Below are the code and all the weights of a small trained network. Each question names an input and a class and asks about switching units off, where a switched-off unit gives its printed mean instead of its output.

import numpy as np


def w(rows, s, z=0):
    codes = np.array(rows[::2]) - 128.0
    scale = np.full(codes.shape[1], s)
    scale[-1] = z or s
    return codes * scale


def norm(h):
    return h / np.sqrt((h * h).mean(-1, keepdims=True) + 1e-5)


def f(y):
    return y / 2 * (1 + np.tanh(0.7978845608 * (y + 0.044715 * y**3)))


def log_softmax(a):
    a = a - a.max(-1, keepdims=True)
    return a - np.log(np.exp(a).sum(-1, keepdims=True))


def net(x, mask):
    res = np.array(x, float).reshape(1, 5) / 4 @ E
    u = 0
    for l in range(4):
        y = f(norm(res) @ A[l][:, :-1].T + A[l][:, -1])
        res = res + np.where(mask[u : u + 9], y, B[l][:, -1]) @ B[l][:, :-1]
        u += 9
    return log_softmax(norm(res)[-1] @ U[:, :-1].T + U[:, -1])


A, B = {}, {}
E = w([
[72,130,89,73,117,131],'x0',
[159,102,35,150,138,116],'x1',
[82,4,145,150,80,164],'x2',
[160,71,135,71,206,200],'x3',
[128,128,127,128,128,128],'x4',
],0.0034)
A[0] = w([
[89,79,159,146,79,74,91],'0.n1',
[56,178,99,114,100,115,67],'0.n2',
[153,108,2,199,157,136,166],'0.n3',
[174,114,128,68,174,179,26],'0.n4',
[114,224,135,142,166,85,193],'0.n5',
[95,122,87,126,158,119,8],'0.n6',
[92,99,115,16,158,214,63],'0.n7',
[76,141,119,118,130,98,104],'0.n8',
[131,235,100,155,205,181,109],'0.n9',
],0.0048,0.0016)
B[0] = w([
[64,102,71,183,227,125,171],'0.n1',
[122,196,108,129,145,195,137],'0.n2',
[148,59,161,23,35,123,212],'0.n3',
[100,94,125,224,137,222,176],'0.n4',
[73,1,77,177,192,131,207],'0.n5',
[189,172,250,156,116,153,99],'0.n6',
[124,203,95,177,119,162,254],'0.n7',
[116,147,125,122,120,182,127],'0.n8',
[81,52,160,78,169,64,186],'0.n9',
],0.0036,0.0022)
A[1] = w([
[167,142,202,87,129,186,240],'1.n1',
[47,133,42,82,154,166,126],'1.n2',
[166,223,122,90,141,71,253],'1.n3',
[94,54,123,180,112,177,120],'1.n4',
[199,99,174,229,190,86,117],'1.n5',
[194,90,158,98,182,212,2],'1.n6',
[60,176,254,111,123,135,204],'1.n7',
[253,80,201,179,117,108,190],'1.n8',
[230,165,122,202,117,151,186],'1.n9',
],0.0051,0.00081)
B[1] = w([
[131,77,29,70,132,138,196],'1.n1',
[112,157,194,70,79,147,249],'1.n2',
[154,57,176,154,168,202,148],'1.n3',
[87,128,189,85,221,101,252],'1.n4',
[89,163,159,64,84,171,205],'1.n5',
[55,124,20,196,146,139,247],'1.n6',
[233,42,3,96,63,92,226],'1.n7',
[85,212,140,47,81,149,209],'1.n8',
[84,111,134,60,106,165,124],'1.n9',
],0.005,0.0021)
A[2] = w([
[92,187,95,254,92,92,18],'2.n1',
[94,227,134,86,109,171,66],'2.n2',
[40,60,167,108,201,126,238],'2.n3',
[173,75,56,61,116,77,75],'2.n4',
[151,178,100,198,81,127,6],'2.n5',
[88,182,149,200,87,83,131],'2.n6',
[221,237,95,124,230,88,143],'2.n7',
[145,227,155,175,78,145,108],'2.n8',
[177,146,128,176,57,63,131],'2.n9',
],0.0046,0.0014)
B[2] = w([
[33,118,79,156,181,176,129],'2.n1',
[145,138,175,76,103,152,148],'2.n2',
[161,201,131,129,121,7,252],'2.n3',
[201,96,176,105,59,147,181],'2.n4',
[155,72,63,103,155,96,100],'2.n5',
[106,166,14,133,180,184,144],'2.n6',
[68,21,253,203,79,84,132],'2.n7',
[77,104,88,80,102,123,111],'2.n8',
[119,61,51,48,132,206,142],'2.n9',
],0.0041,0.0034)
A[3] = w([
[190,29,61,57,109,144,149],'3.n1',
[97,205,106,115,113,168,250],'3.n2',
[70,153,43,176,250,185,114],'3.n3',
[91,109,167,168,215,3,15],'3.n4',
[66,240,176,94,59,121,215],'3.n5',
[55,44,225,154,123,127,158],'3.n6',
[100,96,206,146,189,25,74],'3.n7',
[193,123,146,99,214,187,103],'3.n8',
[121,191,105,133,84,175,214],'3.n9',
],0.0056,0.0013)
B[3] = w([
[147,136,156,152,80,72,253],'3.n1',
[159,102,138,112,238,104,189],'3.n2',
[125,12,95,162,189,49,228],'3.n3',
[119,91,197,172,164,64,178],'3.n4',
[200,142,153,84,223,143,221],'3.n5',
[63,254,113,132,122,193,164],'3.n6',
[98,187,196,187,90,85,181],'3.n7',
[20,173,77,146,90,143,149],'3.n8',
[129,77,146,81,177,104,160],'3.n9',
],0.0056,0.004)
U = w([
[91,86,82,145,155,117,121],'0',
[140,116,148,120,132,93,170],'1',
[97,164,165,162,122,116,123],'2',
[154,113,122,117,72,124,122],'3',
[140,148,130,86,151,158,121],'4',
[159,137,136,154,144,137,88],'5',
[168,164,80,211,127,238,4],'6',
[171,164,78,218,128,251,12],'7',
],0.023,0.021)

Each question gives the input, the list of numbers given to net, and the class t.
The units are the neurons (one row each of A and B). Each row of codes is followed by its name. A weight is (code - 128) times the scale printed after its matrix; where a second scale follows, it is the last column's (A, B and U).
mask holds one flag per neuron, layer by layer. A switched-off neuron (its flag False) gives its mean, the last column of its row in B, instead of its output. The means were averaged over made-up inputs and are rounded, as every weight is.
A unit's drop is (log p(t) with every unit on - log p(t) with that unit switched off) / (log p(t) with every unit on - log p(t) with every unit switched off).
The circuit of an input: a set's keep is (log p(t) with only the set's units on - log p(t) with every unit switched off) / (log p(t) with every unit on - log p(t) with every unit switched off). Starting from the 12 units with the biggest drops (on a tie, the unit counted first), units are removed one at a time, each time the one whose removal leaves the highest keep (on an exact tie, the one counted first), for as long as the keep stays at least 0.8.
circuit, biggest first: the units of the circuit, biggest drop first
top k neurons: the k neurons with the biggest drops, biggest first
k most important neurons of layer l: the k neurons of layer l with the biggest drops, biggest first
input [3,2,8,-6,-4], class 2: top 2 neurons => 1.n4, 1.n6
input [4,-5,-6,0,2], class 2: circuit, biggest first => 2.n7, 1.n8, 3.n6
input [-6,2,8,-7,7], class 2: circuit, biggest first => 3.n6
input [5,7,-8,0,6], class 2: top 4 neurons => 1.n7, 2.n7, 1.n1, 3.n6
input [7,5,5,3,-6], class 4: top 2 neurons => 1.n2, 1.n7
input [7,5,6,5,-3], class 4: circuit, biggest first => 1.n2, 0.n5, 3.n3
input [-7,-4,-6,0,-4], class 4: circuit, biggest first => 3.n1, 1.n9, 2.n3
input [-7,-7,-3,7,2], class 0: top 2 neurons => 1.n6, 0.n4
input [0,8,6,-5,7], class 3: 2 most important neurons of layer 0 => 0.n3, 0.n5
input [-6,3,-8,3,4], class 2: circuit, biggest first => 2.n7, 3.n6
input [1,7,8,-1,2], class 2: circuit, biggest first => 1.n7, 1.n4, 3.n6, 1.n1
input [7,7,-4,-1,-5], class 3: circuit, biggest first => 0.n3, 1.n4, 2.n4
input [2,-6,5,3,-5], class 3: top 3 neurons => 1.n7, 0.n5, 1.n1
input [-2,-6,-1,6,-6], class 0: 3 most important neurons of layer 0 => 0.n4, 0.n3, 0.n7
input [-5,-7,7,2,-1], class 2: circuit, biggest first => 3.n6
input [-5,-1,3,3,3], class 4: top 3 neurons => 1.n8, 0.n5, 1.n5
input [-4,-2,-4,2,-2], class 2: top 3 neurons => 0.n5, 0.n9, 3.n7
input [8,-4,6,6,4], class 4: top 4 neurons => 1.n2, 0.n7, 0.n5, 2.n6
input [8,8,-1,0,-2], class 3: top 2 neurons => 0.n3, 1.n8
input [-3,5,4,-4,0], class 3: 2 most important neurons of layer 1 => 1.n6, 1.n2
input [-5,-1,-1,-5,-5], class 0: circuit, biggest first => 2.n1
